Below are the code and all the weights of a small trained network. Each question names an input and a target symbol and asks about switching units off, where a switched-off unit gives its printed mean instead of its output.

import numpy as np


def w(rows, s, z=0):
    codes = np.array(rows[::2]) - 128.0
    scale = np.full(codes.shape[1], s)
    scale[-1] = z or s
    return codes * scale


def norm(h):
    return h / np.sqrt((h * h).mean(-1, keepdims=True) + 1e-5)


def f(y):
    return y / 2 * (1 + np.tanh(0.7978845608 * (y + 0.044715 * y**3)))


def softmax(a):
    e = np.exp(a - a.max(-1, keepdims=True))
    return e / e.sum(-1, keepdims=True)


def log_softmax(a):
    a = a - a.max(-1, keepdims=True)
    return a - np.log(np.exp(a).sum(-1, keepdims=True))


def net(x, mask):
    ids = ['αβγδεζηθμπσφψω'.index(c) for c in x.split()]
    T = len(ids)
    res = E[ids] + P[:T]
    u = 0
    for l in range(2):
        r = norm(res)
        for j in range(2):
            rows = slice(3 * j, 3 * j + 3)
            q, k, v = (r @ M[l][rows].T for M in (Q, K, V))
            z = softmax(np.where(np.tri(T) > 0, q @ k.T / 3**0.5, -1e9)) @ v
            o = O[l][rows]
            res = res + np.where(mask[u + j], z, o[:, -1]) @ o[:, :-1]
        u += 2
        y = f(norm(res) @ A[l][:, :-1].T + A[l][:, -1])
        res = res + np.where(mask[u : u + 4], y, B[l][:, -1]) @ B[l][:, :-1]
        u += 4
    return log_softmax(norm(res)[-1] @ U[:, :-1].T + U[:, -1])


Q, K, V, O, A, B = {}, {}, {}, {}, {}, {}
E = w([
[174,141,140,64,128,188,178,83,109,196,156],'α',
[163,95,122,44,191,164,138,71,128,181,143],'β',
[156,105,143,59,133,159,201,84,56,180,179],'γ',
[141,100,176,108,122,153,174,29,48,144,159],'δ',
[132,112,159,114,179,201,148,86,55,146,143],'ε',
[165,105,179,53,166,138,126,138,118,194,115],'ζ',
[169,79,143,90,190,149,116,196,83,147,136],'η',
[176,156,153,113,83,111,92,67,175,217,129],'θ',
[113,192,115,51,172,130,208,63,96,212,168],'μ',
[168,169,94,108,175,80,97,176,143,168,165],'π',
[95,67,96,69,183,29,174,75,64,89,154],'σ',
[136,117,25,149,87,180,182,174,199,92,131],'φ',
[111,139,174,173,102,144,184,111,200,135,195],'ψ',
[116,203,154,104,206,93,10,41,158,112,90],'ω',
],0.011)
P = w([
[163,61,61,79,184,166,83,119,157,151,143],'0',
[186,132,142,142,184,127,136,120,83,82,118],'1',
[106,108,137,169,202,79,117,134,109,165,89],'2',
[103,120,140,178,192,106,108,111,91,153,133],'3',
[64,158,135,97,106,161,122,188,98,164,148],'4',
[179,255,164,59,76,160,177,214,131,108,142],'5',
],0.008)
Q[0] = w([
[78,117,87,144,52,133,170,153,162,55,98],'0.h0',
[34,129,120,62,77,178,63,152,125,123,186],'0.h0',
[2,66,95,166,139,84,76,112,158,138,118],'0.h0',
[225,153,147,148,136,118,149,155,111,138,72],'0.h1',
[86,135,147,83,102,152,101,181,119,158,144],'0.h1',
[149,70,123,156,122,132,84,138,124,149,140],'0.h1',
],0.007)
K[0] = w([
[165,69,114,56,152,124,117,117,85,159,81],'0.h0',
[219,123,165,146,108,126,192,137,83,102,103],'0.h0',
[176,95,130,94,115,148,124,76,99,80,253],'0.h0',
[74,102,95,110,136,66,112,137,112,178,102],'0.h1',
[166,175,154,141,133,116,188,122,107,73,98],'0.h1',
[197,163,99,127,124,145,60,111,89,95,108],'0.h1',
],0.0072)
V[0] = w([
[131,158,219,119,167,154,39,91,53,153,93],'0.h0',
[155,227,119,133,116,48,71,155,76,128,164],'0.h0',
[229,192,68,144,66,41,97,80,135,198,102],'0.h0',
[126,199,3,159,167,227,70,81,26,168,22],'0.h1',
[94,77,87,21,67,66,95,58,74,72,39],'0.h1',
[105,129,209,217,182,140,147,82,229,79,219],'0.h1',
],0.005)
O[0] = w([
[133,135,245,65,109,164,143,110,97,49,107,156],'0.h0',
[46,112,148,83,162,138,74,142,89,151,185,77],'0.h0',
[73,31,140,126,114,174,45,128,185,182,161,109],'0.h0',
[3,190,124,157,84,161,149,62,111,28,137,111],'0.h1',
[91,60,89,102,79,70,115,84,175,109,160,2],'0.h1',
[230,173,175,153,195,178,121,123,136,146,222,189],'0.h1',
],0.0075,0.0043)
A[0] = w([
[1,159,128,111,56,50,122,107,114,98,115,3],'0.n0',
[132,193,94,78,168,112,56,205,84,149,135,155],'0.n1',
[124,176,129,117,93,150,99,190,139,196,165,254],'0.n2',
[117,192,153,167,147,126,214,137,124,178,187,41],'0.n3',
],0.005,0.0013)
B[0] = w([
[181,135,182,122,176,137,53,219,231,127,221,146],'0.n0',
[92,80,196,145,65,197,162,39,63,77,132,237],'0.n1',
[136,103,2,60,198,172,171,128,9,130,180,236],'0.n2',
[101,155,76,66,156,98,126,48,180,142,77,252],'0.n3',
],0.0064,0.0032)
Q[1] = w([
[154,138,113,96,74,155,91,173,108,113,206],'1.h0',
[120,151,45,199,166,137,149,103,160,154,108],'1.h0',
[43,87,142,86,122,164,144,29,138,83,132],'1.h0',
[222,185,132,253,130,65,96,192,201,217,149],'1.h1',
[134,137,181,55,110,117,41,96,121,165,93],'1.h1',
[124,83,90,184,224,104,155,74,133,137,73],'1.h1',
],0.0066)
K[1] = w([
[162,166,232,151,148,79,141,143,85,143,78],'1.h0',
[185,62,89,124,77,119,163,94,167,81,90],'1.h0',
[11,172,96,117,113,41,98,120,104,60,87],'1.h0',
[137,88,88,98,143,169,170,1,104,170,85],'1.h1',
[76,125,117,110,225,66,94,139,59,122,194],'1.h1',
[112,30,32,92,89,146,91,127,186,46,93],'1.h1',
],0.0069)
V[1] = w([
[224,179,185,137,209,166,46,156,151,128,134],'1.h0',
[175,4,137,245,59,120,100,97,80,72,109],'1.h0',
[103,78,93,130,171,66,45,130,173,64,1],'1.h0',
[113,139,81,147,206,74,108,98,125,30,229],'1.h1',
[141,107,177,91,174,40,170,37,212,168,96],'1.h1',
[80,147,162,235,98,253,115,87,253,116,107],'1.h1',
],0.0064)
O[1] = w([
[183,253,231,132,130,197,106,189,216,110,203,229],'1.h0',
[213,91,145,44,20,30,119,99,46,156,192,33],'1.h0',
[116,241,133,28,132,84,78,215,125,152,22,29],'1.h0',
[72,171,77,109,192,18,133,209,97,65,231,163],'1.h1',
[164,57,142,104,174,160,160,151,238,20,116,178],'1.h1',
[158,158,69,109,110,120,2,48,129,105,95,3],'1.h1',
],0.0081,0.004)
A[1] = w([
[152,101,109,58,182,64,115,145,158,121,132,163],'1.n0',
[196,153,156,114,145,169,81,64,165,203,142,169],'1.n1',
[153,107,16,131,3,128,161,109,88,131,84,253],'1.n2',
[134,112,129,116,186,189,177,83,118,100,148,168],'1.n3',
],0.0069,0.0052)
B[1] = w([
[180,167,78,98,74,182,55,183,130,62,228,151],'1.n0',
[111,66,177,145,87,128,110,230,53,58,151,210],'1.n1',
[144,246,129,169,127,141,71,212,191,190,186,175],'1.n2',
[124,119,81,81,3,72,83,99,122,145,94,255],'1.n3',
],0.0069,0.0075)
U = w([
[130,118,91,174,90,173,93,54,161,189,70,91],'α',
[175,132,61,42,156,145,111,106,177,97,81,43],'β',
[140,46,56,159,87,102,206,121,152,178,100,122],'γ',
[186,103,93,99,28,68,144,57,152,110,221,45],'δ',
[128,223,116,163,84,88,152,18,91,50,120,80],'ε',
[152,107,196,58,106,146,153,120,171,148,17,109],'ζ',
[130,200,196,121,75,84,212,178,64,193,60,191],'η',
[147,52,188,90,55,151,2,142,114,165,156,202],'θ',
[17,116,95,154,198,169,141,75,196,105,80,155],'μ',
[21,124,154,160,187,121,117,116,62,241,220,140],'π',
[89,93,100,95,151,39,168,230,160,103,193,245],'σ',
[139,218,44,183,87,94,69,169,135,188,146,221],'φ',
[221,101,134,245,196,166,177,122,146,132,179,13],'ψ',
[95,233,191,78,208,105,27,141,174,106,168,132],'ω',
],0.0092,0.0013)

Each question gives the input, a string of symbols that net reads in full, and the target symbol t.
The units are the heads (3 rows each of Q, K, V and O) and the neurons (one row each of A and B). Each row of codes is followed by its name. A weight is (code - 128) times the scale printed after its matrix; where a second scale follows, it is the last column's (O, A, B and U).
mask holds one flag per unit, layer by layer, with each layer's heads first. A switched-off unit (its flag False) gives its mean, the last column of its rows in O or B, instead of its output. The means were averaged over made-up inputs and are rounded, as every weight is.
A unit's drop is (log p(t) with every unit on - log p(t) with that unit switched off) / (log p(t) with every unit on - log p(t) with every unit switched off).
The circuit of an input: a set's keep is (log p(t) with only the set's units on - log p(t) with every unit switched off) / (log p(t) with every unit on - log p(t) with every unit switched off). Starting from all 12 units, units are removed one at a time, each time the one whose removal leaves the highest keep (on an exact tie, the one counted first), for as long as the keep stays at least 0.8.
units of the circuit, in order: the units of the circuit, biggest drop first
most important unit: the unit with the biggest drop
k most important neurons: the k neurons with the biggest drops, biggest first
which heads matter: for each layer, one digit per head in row order, 1 if its drop is at least 0.15 and else 0, layers parted by /
input φ δ ψ, target φ: most important unit -> 1.h0
input μ η θ ω σ α, target ω: units of the circuit, in order -> 1.h0, 0.h0
input π θ δ μ ψ, target θ: which heads matter -> 11 / 01
input η β π, target π: units of the circuit, in order -> 0.h0, 0.n1
input ε β θ φ γ π, target φ: which heads matter -> 11 / 11
input ψ η ε π ψ η, target ψ: which heads matter -> 01 / 10
input π δ ψ, target π: which heads matter -> 01 / 01
input θ η δ ψ β σ, target δ: which heads matter -> 11 / 00
input η θ π ψ, target η: which heads matter -> 01 / 11
input θ ψ σ σ, target θ: units of the circuit, in order -> 1.h1, 0.h0, 1.n1, 0.h1
input η θ θ δ θ ε, target θ: which heads matter -> 10 / 00
input ω γ η α π β, target π: units of the circuit, in order -> 1.h1, 0.h0
input ε μ δ μ, target μ: which heads matter -> 00 / 10
input ε ψ π φ, target ε: units of the circuit, in order -> 0.h0, 1.h1
input π β γ σ φ γ, target φ: which heads matter -> 11 / 00
input θ η ζ, target θ: units of the circuit, in order -> 0.h0
input η ε ζ μ η, target μ: which heads matter -> 11 / 10
input σ ζ ψ ψ β, target ψ: which heads matter -> 01 / 10
input θ ζ ψ, target θ: which heads matter -> 10 / 01
input σ ζ ζ σ π η, target σ: units of the circuit, in order -> 0.h1
input π η ζ η π, target π: which heads matter -> 10 / 01
input θ π σ π β δ, target π: units of the circuit, in order -> 0.h0, 1.h1
input π ψ π η ζ θ, target π: units of the circuit, in order -> 0.h0, 1.h1
input α θ θ ε σ π, target σ: units of the circuit, in order -> 0.h1, 0.n0, 1.h1, 0.n1
input ω ε ε η ψ, target ε: units of the circuit, in order -> 0.h0, 0.h1, 1.h1
input ζ η θ φ, target φ: 2 most important neurons -> 1.n2, 0.n3
